Below is a small trained network, with its code and all its weights. Each question gives an input and a target symbol and asks what happens when units are switched off, that is, made to give their printed mean instead of their output.

import numpy as np


def w(rows, s, z=0):
    codes = np.array(rows[::2]) - 128.0
    scale = np.full(codes.shape[1], s)
    scale[-1] = z or s
    return codes * scale


def f(y):
    return np.maximum(y, 0)


def softmax(a):
    e = np.exp(a - a.max(-1, keepdims=True))
    return e / e.sum(-1, keepdims=True)


def log_softmax(a):
    a = a - a.max(-1, keepdims=True)
    return a - np.log(np.exp(a).sum(-1, keepdims=True))


def net(x, mask):
    ids = ['αβδεζηλστφ'.index(c) for c in x.split()]
    T = len(ids)
    res = E[ids] + P[:T]
    r = res
    for j in range(2):
        rows = slice(3 * j, 3 * j + 3)
        q, k, v = (r @ M[0][rows].T for M in (Q, K, V))
        z = softmax(np.where(np.tri(T) > 0, q @ k.T / 3**0.5, -1e9)) @ v
        o = O[0][rows]
        res = res + np.where(mask[j], z, o[:, -1]) @ o[:, :-1]
    y = f(res @ A[0][:, :-1].T + A[0][:, -1])
    res = res + np.where(mask[2:18], y, B[0][:, -1]) @ B[0][:, :-1]
    return log_softmax(res[-1] @ U[:, :-1].T + U[:, -1])


Q, K, V, O, A, B = {}, {}, {}, {}, {}, {}
E = w([
[154,114,176],'α',
[104,50,144],'β',
[93,114,108],'δ',
[128,32,168],'ε',
[176,222,165],'ζ',
[64,2,117],'η',
[132,70,164],'λ',
[188,121,201],'σ',
[184,171,200],'τ',
[96,117,108],'φ',
],0.015)
P = w([
[2,216,153],'0',
[129,67,199],'1',
[187,180,43],'2',
[142,49,202],'3',
[222,144,29],'4',
[160,50,213],'5',
[253,124,16],'6',
[157,29,218],'7',
],0.0096)
Q[0] = w([
[53,159,178],'head 1',
[4,162,119],'head 1',
[192,199,156],'head 1',
[107,213,10],'head 2',
[74,139,132],'head 2',
[168,133,19],'head 2',
],0.012)
K[0] = w([
[2,119,100],'head 1',
[16,142,70],'head 1',
[206,229,163],'head 1',
[253,42,65],'head 2',
[130,101,163],'head 2',
[232,147,64],'head 2',
],0.0083)
V[0] = w([
[25,107,94],'head 1',
[70,177,99],'head 1',
[63,157,129],'head 1',
[150,16,168],'head 2',
[1,46,47],'head 2',
[84,146,49],'head 2',
],0.0091)
O[0] = w([
[183,135,185,2],'head 1',
[132,137,141,38],'head 1',
[175,135,110,70],'head 1',
[27,148,254,66],'head 2',
[16,155,71,42],'head 2',
[90,103,38,90],'head 2',
],0.0092,0.0059)
A[0] = w([
[144,221,155,146],'neuron 1',
[131,70,118,183],'neuron 2',
[136,25,144,171],'neuron 3',
[165,197,194,158],'neuron 4',
[174,72,24,253],'neuron 5',
[130,34,104,133],'neuron 6',
[144,130,253,134],'neuron 7',
[58,162,85,74],'neuron 8',
[194,149,110,149],'neuron 9',
[209,133,52,70],'neuron 10',
[161,120,2,150],'neuron 11',
[121,153,244,100],'neuron 12',
[160,152,163,132],'neuron 13',
[149,131,29,210],'neuron 14',
[124,118,235,76],'neuron 15',
[12,122,167,146],'neuron 16',
],0.0082,0.0042)
B[0] = w([
[196,79,158,160],'neuron 1',
[131,220,82,189],'neuron 2',
[168,191,67,227],'neuron 3',
[165,86,53,192],'neuron 4',
[86,206,78,255],'neuron 5',
[158,194,167,196],'neuron 6',
[40,39,143,213],'neuron 7',
[244,174,80,152],'neuron 8',
[114,203,124,214],'neuron 9',
[88,157,161,213],'neuron 10',
[28,51,153,201],'neuron 11',
[94,14,90,180],'neuron 12',
[110,147,71,176],'neuron 13',
[58,45,104,193],'neuron 14',
[96,48,136,181],'neuron 15',
[191,254,236,189],'neuron 16',
],0.0055,0.009)
U = w([
[141,87,139,152],'α',
[134,139,166,97],'β',
[99,107,94,165],'δ',
[88,99,193,119],'ε',
[199,157,73,122],'ζ',
[123,168,169,54],'η',
[124,106,160,97],'λ',
[144,7,139,52],'σ',
[201,112,144,252],'τ',
[98,107,93,148],'φ',
],0.011,0.003)

Each question gives the input, a string of symbols that net reads in full, and the target symbol t.
The units are the heads (3 rows each of Q, K, V and O) and the neurons (one row each of A and B). Each row of codes is followed by its name. A weight is (code - 128) times the scale printed after its matrix; where a second scale follows, it is the last column's (O, A, B and U).
mask holds one flag per unit, heads first, then neurons. A switched-off unit (its flag False) gives its mean, the last column of its rows in O or B, instead of its output. The means were averaged over made-up inputs and are rounded, as every weight is.
A unit's drop is (log p(t) with every unit on - log p(t) with that unit switched off) / (log p(t) with every unit on - log p(t) with every unit switched off).
The circuit of an input: a set's keep is (log p(t) with only the set's units on - log p(t) with every unit switched off) / (log p(t) with every unit on - log p(t) with every unit switched off). Starting from the 12 units with the biggest drops (on a tie, the unit counted first), units are removed one at a time, each time the one whose removal leaves the highest keep (on an exact tie, the one counted first), for as long as the keep stays at least 0.8.
units of the circuit, in order: the units of the circuit, biggest drop first
top k neurons: the k neurons with the biggest drops, biggest first
heads that matter: for each layer, one digit per head in row order, 1 if its drop is at least 0.15 and else 0, layers parted by /
drop of u: that unit's drop, to one decimal
input φ σ ζ α, target φ: units of the circuit, in order	(head 2)
input α ε σ ζ ζ ε η, target ζ: units of the circuit, in order	(head 2; neuron 3; neuron 5)
input ε φ α δ, target ε: units of the circuit, in order	(head 2; neuron 16)
input η σ λ σ σ ζ τ α, target η: units of the circuit, in order	(head 2; neuron 16; neuron 8)
input ζ α ε, target ζ: units of the circuit, in order	(head 2; neuron 5)
input ζ σ σ λ, target ζ: units of the circuit, in order	(head 2; neuron 5)
input τ σ ζ η, target τ: heads that matter	11
input ε σ τ α η β σ ζ, target ε: units of the circuit, in order	(head 2; neuron 7)
input η τ β σ δ λ, target η: heads that matter	01
input η σ ζ σ η, target ζ: top 2 neurons	(neuron 3; neuron 7)
input φ λ β τ, target φ: drop of head 2	0.9
input η ζ τ ζ σ σ σ ζ, target η: drop of head 1	0.1
input ε ε ε λ, target ε: drop of head 1	0.1
input τ σ ζ λ, target τ: units of the circuit, in order	(head 2)
